Below are the code and all the weights of a small trained network. Each question names an input and a target symbol and asks about switching units off, where a switched-off unit gives its printed mean instead of its output.

import numpy as np


def w(rows, s, z=0):
    codes = np.array(rows[::2]) - 128.0
    scale = np.full(codes.shape[1], s)
    scale[-1] = z or s
    return codes * scale


def norm(h):
    return h / np.sqrt((h * h).mean(-1, keepdims=True) + 1e-5)


def f(y):
    return y / 2 * (1 + np.tanh(0.7978845608 * (y + 0.044715 * y**3)))


def softmax(a):
    e = np.exp(a - a.max(-1, keepdims=True))
    return e / e.sum(-1, keepdims=True)


def log_softmax(a):
    a = a - a.max(-1, keepdims=True)
    return a - np.log(np.exp(a).sum(-1, keepdims=True))


def net(x, mask):
    ids = ['Ωβγεζηθτψ'.index(c) for c in x.split()]
    T = len(ids)
    res = E[ids] + P[:T]
    r = norm(res)
    for j in range(3):
        rows = slice(3 * j, 3 * j + 3)
        q, k, v = (r @ M[0][rows].T for M in (Q, K, V))
        z = softmax(np.where(np.tri(T) > 0, q @ k.T / 3**0.5, -1e9)) @ v
        o = O[0][rows]
        res = res + np.where(mask[j], z, o[:, -1]) @ o[:, :-1]
    y = f(norm(res) @ A[0][:, :-1].T + A[0][:, -1])
    res = res + np.where(mask[3:27], y, B[0][:, -1]) @ B[0][:, :-1]
    return log_softmax(norm(res)[-1] @ U[:, :-1].T + U[:, -1])


Q, K, V, O, A, B = {}, {}, {}, {}, {}, {}
E = w([
[55,117,18],'Ω',
[148,165,253],'β',
[136,128,127],'γ',
[146,124,131],'ε',
[31,115,167],'ζ',
[183,133,138],'η',
[137,117,136],'θ',
[138,219,99],'τ',
[162,15,196],'ψ',
],0.023)
P = w([
[133,101,57],'0',
[245,130,175],'1',
[252,122,165],'2',
[233,117,149],'3',
[37,116,171],'4',
[63,116,150],'5',
[62,112,141],'6',
],0.011)
Q[0] = w([
[107,33,109],'H0',
[191,89,99],'H0',
[65,101,210],'H0',
[140,111,95],'H1',
[152,104,83],'H1',
[113,134,146],'H1',
[141,90,85],'H2',
[134,131,77],'H2',
[113,254,118],'H2',
],0.054)
K[0] = w([
[85,36,132],'H0',
[222,81,45],'H0',
[116,117,237],'H0',
[118,121,83],'H1',
[117,95,72],'H1',
[129,152,155],'H1',
[107,104,95],'H2',
[76,127,108],'H2',
[23,254,203],'H2',
],0.041)
V[0] = w([
[76,48,78],'H0',
[59,65,193],'H0',
[2,144,161],'H0',
[31,143,209],'H1',
[69,116,114],'H1',
[107,52,192],'H1',
[169,148,103],'H2',
[184,71,120],'H2',
[63,197,130],'H2',
],0.028)
O[0] = w([
[13,121,156,114],'H0',
[118,22,172,176],'H0',
[80,11,73,134],'H0',
[252,122,87,107],'H1',
[146,61,102,77],'H1',
[224,125,190,162],'H1',
[112,132,182,179],'H2',
[89,73,183,234],'H2',
[182,194,69,3],'H2',
],0.025,0.013)
A[0] = w([
[132,160,40,148],'N0',
[186,121,100,25],'N1',
[163,28,159,234],'N2',
[135,215,62,1],'N3',
[73,73,46,111],'N4',
[67,42,39,61],'N5',
[150,86,152,153],'N6',
[133,94,220,56],'N7',
[81,98,118,130],'N8',
[134,125,135,55],'N9',
[139,150,93,73],'N10',
[124,180,157,178],'N11',
[140,106,146,110],'N12',
[163,77,143,191],'N13',
[133,120,133,109],'N14',
[169,113,2,54],'N15',
[74,174,144,111],'N16',
[128,106,141,161],'N17',
[161,184,79,170],'N18',
[56,156,70,239],'N19',
[168,119,126,68],'N20',
[86,49,158,100],'N21',
[141,104,132,163],'N22',
[155,106,37,104],'N23',
],0.026,0.0066)
B[0] = w([
[178,165,176,152],'N0',
[127,64,126,145],'N1',
[60,70,113,253],'N2',
[168,200,173,153],'N3',
[123,94,65,164],'N4',
[92,88,41,180],'N5',
[99,100,119,177],'N6',
[181,142,168,197],'N7',
[144,97,129,171],'N8',
[119,146,133,121],'N9',
[105,150,135,132],'N10',
[144,167,92,173],'N11',
[104,103,133,144],'N12',
[105,85,107,192],'N13',
[123,121,134,128],'N14',
[166,254,160,155],'N15',
[146,103,87,173],'N16',
[127,112,143,155],'N17',
[161,112,159,166],'N18',
[130,47,99,183],'N19',
[112,87,138,138],'N20',
[167,111,199,220],'N21',
[120,110,122,152],'N22',
[174,214,161,148],'N23',
],0.091,0.017)
U = w([
[153,128,5,164],'Ω',
[241,74,94,44],'β',
[95,171,90,188],'γ',
[136,128,99,113],'ε',
[153,135,125,129],'ζ',
[60,157,128,136],'η',
[95,146,85,145],'θ',
[159,161,93,254],'τ',
[118,120,204,52],'ψ',
],0.02,0.0077)

Each question gives the input, a string of symbols that net reads in full, and the target symbol t.
The units are the heads (3 rows each of Q, K, V and O) and the neurons (one row each of A and B). Each row of codes is followed by its name. A weight is (code - 128) times the scale printed after its matrix; where a second scale follows, it is the last column's (O, A, B and U).
mask holds one flag per unit, heads first, then neurons. A switched-off unit (its flag False) gives its mean, the last column of its rows in O or B, instead of its output. The means were averaged over made-up inputs and are rounded, as every weight is.
A unit's drop is (log p(t) with every unit on - log p(t) with that unit switched off) / (log p(t) with every unit on - log p(t) with every unit switched off).
The circuit of an input: a set's keep is (log p(t) with only the set's units on - log p(t) with every unit switched off) / (log p(t) with every unit on - log p(t) with every unit switched off). Starting from the 12 units with the biggest drops (on a tie, the unit counted first), units are removed one at a time, each time the one whose removal leaves the highest keep (on an exact tie, the one counted first), for as long as the keep stays at least 0.8.
circuit, biggest first: the units of the circuit, biggest drop first
most important unit: the unit with the biggest drop
k most important neurons: the k neurons with the biggest drops, biggest first
which heads matter: for each layer, one digit per head in row order, 1 if its drop is at least 0.15 and else 0, layers parted by /
drop of u: that unit's drop, to one decimal
input θ ε Ω η, target ψ: circuit, biggest first -> H0
input η θ θ, target γ: circuit, biggest first -> H0; H1; N11
input γ Ω ζ ψ, target ψ: circuit, biggest first -> H0; N5; N4
input ε η γ, target η: 2 most important neurons -> N21; N5
input θ β η Ω, target Ω: which heads matter -> 001
input ε Ω η, target η: 3 most important neurons -> N21; N5; N4
input θ τ ε, target ψ: 2 most important neurons -> N2; N5
input τ ψ γ, target Ω: 2 most important neurons -> N21; N2
input β ε β γ, target τ: which heads matter -> 100
input β β τ η, target τ: 2 most important neurons -> N2; N5
input β ψ τ θ, target τ: 3 most important neurons -> N2; N11; N21
input θ β θ γ, target ψ: drop of H1 -> 0.4
input β ζ β ζ τ, target τ: drop of H2 -> 1.1
input τ ψ ψ ε, target Ω: most important unit -> H1
input γ ε η Ω β, target β: drop of N5 -> 0.2
input β η θ, target τ: drop of N5 -> 0.0
